Here is a tiny trained network, its code and every weight. The questions are about switching its units off for an input and a class, where a switched-off unit gives its printed mean instead of its output.

import numpy as np


def w(rows, s, z=0):
    codes = np.array(rows[::2]) - 128.0
    scale = np.full(codes.shape[1], s)
    scale[-1] = z or s
    return codes * scale


def norm(h):
    return h / np.sqrt((h * h).mean(-1, keepdims=True) + 1e-5)


def f(y):
    return np.maximum(y, 0)


def log_softmax(a):
    a = a - a.max(-1, keepdims=True)
    return a - np.log(np.exp(a).sum(-1, keepdims=True))


def net(x, mask):
    res = np.array(x, float).reshape(1, 6) / 4 @ E
    u = 0
    for l in range(4):
        y = f(norm(res) @ A[l][:, :-1].T + A[l][:, -1])
        res = res + np.where(mask[u : u + 6], y, B[l][:, -1]) @ B[l][:, :-1]
        u += 6
    return log_softmax(norm(res)[-1] @ U[:, :-1].T + U[:, -1])


A, B = {}, {}
E = w([
[199,242,109,120,132,167,186],'x0',
[91,136,169,155,53,60,156],'x1',
[188,223,133,253,114,176,184],'x2',
[122,97,218,150,148,223,189],'x3',
[138,96,147,156,170,164,20],'x4',
[224,213,174,52,209,159,55],'x5',
],0.0045)
A[0] = w([
[72,120,4,59,191,122,234,81],'0.n1',
[137,196,209,130,154,195,109,3],'0.n2',
[103,149,239,160,171,145,94,87],'0.n3',
[66,166,84,232,136,166,176,69],'0.n4',
[101,209,64,151,48,121,166,189],'0.n5',
[113,203,40,57,134,119,97,76],'0.n6',
],0.0045,0.0035)
B[0] = w([
[160,109,90,64,189,235,182,194],'0.n1',
[162,190,139,42,254,203,240,161],'0.n2',
[119,58,60,80,137,122,167,169],'0.n3',
[212,170,155,109,23,235,33,196],'0.n4',
[153,19,131,118,70,64,113,252],'0.n5',
[159,153,69,42,127,17,162,181],'0.n6',
],0.0059,0.0035)
A[1] = w([
[73,2,143,100,169,154,42,138],'1.n1',
[155,150,226,163,228,186,145,150],'1.n2',
[124,152,190,224,145,159,104,143],'1.n3',
[132,124,139,184,82,164,179,49],'1.n4',
[47,105,156,148,126,79,109,1],'1.n5',
[182,182,28,106,137,124,138,143],'1.n6',
],0.0075,0.0036)
B[1] = w([
[92,149,217,255,187,126,142,254],'1.n1',
[39,82,94,40,108,179,172,215],'1.n2',
[151,79,79,49,123,149,79,172],'1.n3',
[151,168,106,169,36,166,96,176],'1.n4',
[82,53,158,170,224,155,155,151],'1.n5',
[156,100,178,139,218,180,79,225],'1.n6',
],0.0073,0.0055)
A[2] = w([
[148,215,129,147,128,78,77,165],'2.n1',
[72,207,133,107,186,75,96,5],'2.n2',
[161,71,117,48,127,175,171,161],'2.n3',
[77,95,64,84,120,69,133,70],'2.n4',
[65,132,163,92,1,55,195,124],'2.n5',
[135,143,79,62,225,139,169,129],'2.n6',
],0.0079,0.0028)
B[2] = w([
[164,124,162,88,240,146,13,172],'2.n1',
[227,183,148,92,39,64,75,155],'2.n2',
[36,190,53,138,151,96,148,253],'2.n3',
[104,50,187,155,218,226,148,152],'2.n4',
[93,255,165,209,149,69,182,201],'2.n5',
[179,134,97,97,121,120,186,254],'2.n6',
],0.0074,0.0054)
A[3] = w([
[86,117,127,209,200,72,115,67],'3.n1',
[146,121,141,150,151,254,90,112],'3.n2',
[64,128,133,150,80,191,167,181],'3.n3',
[167,173,95,148,146,74,32,50],'3.n4',
[161,113,122,222,150,187,77,6],'3.n5',
[169,161,85,102,119,184,139,64],'3.n6',
],0.0072,0.0013)
B[3] = w([
[115,131,190,116,172,148,143,251],'3.n1',
[94,112,125,131,61,86,200,232],'3.n2',
[224,119,122,117,154,70,2,253],'3.n3',
[185,90,168,96,140,99,97,217],'3.n4',
[141,59,123,127,119,138,197,213],'3.n5',
[53,61,145,91,149,97,91,223],'3.n6',
],0.0081,0.0038)
U = w([
[122,249,124,184,68,68,148,114],'0',
[99,146,65,37,180,136,168,178],'1',
[70,152,94,85,59,163,82,2],'2',
[51,110,183,181,186,104,154,177],'3',
[153,96,89,155,31,137,121,114],'4',
[194,141,164,90,171,75,47,163],'5',
],0.016,0.0048)

Each question gives the input, the list of numbers given to net, and the class t.
The units are the neurons (one row each of A and B). Each row of codes is followed by its name. A weight is (code - 128) times the scale printed after its matrix; where a second scale follows, it is the last column's (A, B and U).
mask holds one flag per neuron, layer by layer. A switched-off neuron (its flag False) gives its mean, the last column of its row in B, instead of its output. The means were averaged over made-up inputs and are rounded, as every weight is.
A unit's drop is (log p(t) with every unit on - log p(t) with that unit switched off) / (log p(t) with every unit on - log p(t) with every unit switched off).
The circuit of an input: a set's keep is (log p(t) with only the set's units on - log p(t) with every unit switched off) / (log p(t) with every unit on - log p(t) with every unit switched off). Starting from the 12 units with the biggest drops (on a tie, the unit counted first), units are removed one at a time, each time the one whose removal leaves the highest keep (on an exact tie, the one counted first), for as long as the keep stays at least 0.8.
units of the circuit, in order: the units of the circuit, biggest drop first
k most important neurons: the k neurons with the biggest drops, biggest first
k most important neurons of layer l: the k neurons of layer l with the biggest drops, biggest first
drop of u: that unit's drop, to one decimal
input [-5,-2,-2,5,7,5], class 3: units of the circuit, in order : [1.n1]
input [-4,2,3,-2,-2,0], class 0: units of the circuit, in order : [1.n6, 2.n5]
input [-4,-3,8,-6,-6,-1], class 5: 2 most important neurons : [1.n2, 3.n4]
input [7,-4,7,7,-5,-2], class 2: 3 most important neurons of layer 1 : [1.n4, 1.n2, 1.n1]
input [-2,-7,0,4,-7,-8], class 4: 3 most important neurons of layer 0 : [0.n1, 0.n4, 0.n6]
input [7,8,-1,0,4,5], class 1: units of the circuit, in order : [0.n2, 1.n2]
input [1,-5,-1,-2,4,5], class 1: 3 most important neurons : [1.n2, 0.n5, 3.n3]
input [-3,-6,3,0,-7,-7], class 4: units of the circuit, in order : [0.n4, 1.n4]
input [5,6,-8,-7,-8,-6], class 3: 2 most important neurons of layer 2 : [2.n4, 2.n5]
input [-5,-4,7,8,3,0], class 1: 2 most important neurons : [1.n2, 0.n2]
input [8,8,-7,-5,-5,-3], class 3: 2 most important neurons : [2.n4, 2.n5]
input [1,8,3,6,6,-4], class 4: 2 most important neurons : [1.n3, 1.n4]
input [-6,-6,4,1,8,6], class 3: 2 most important neurons : [1.n1, 0.n3]
input [8,7,-2,-6,-8,-4], class 3: units of the circuit, in order : [2.n4]
input [6,-3,8,6,-1,1], class 1: 2 most important neurons : [0.n2, 1.n2]
input [-4,4,-5,1,3,3], class 3: drop of 0.n3 : 0.0
input [-1,-5,5,3,-7,-6], class 4: drop of 0.n1 : 0.1
input [6,1,1,4,-4,-6], class 0: drop of 2.n5 : 0.7
input [8,7,-7,3,0,-4], class 0: drop of 2.n5 : 1.2
input [6,-8,4,-1,2,-4], class 4: 2 most important neurons of layer 0 : [0.n4, 0.n5]
input [6,-2,4,3,5,-4], class 2: most important neuron of layer 2 : [2.n3]
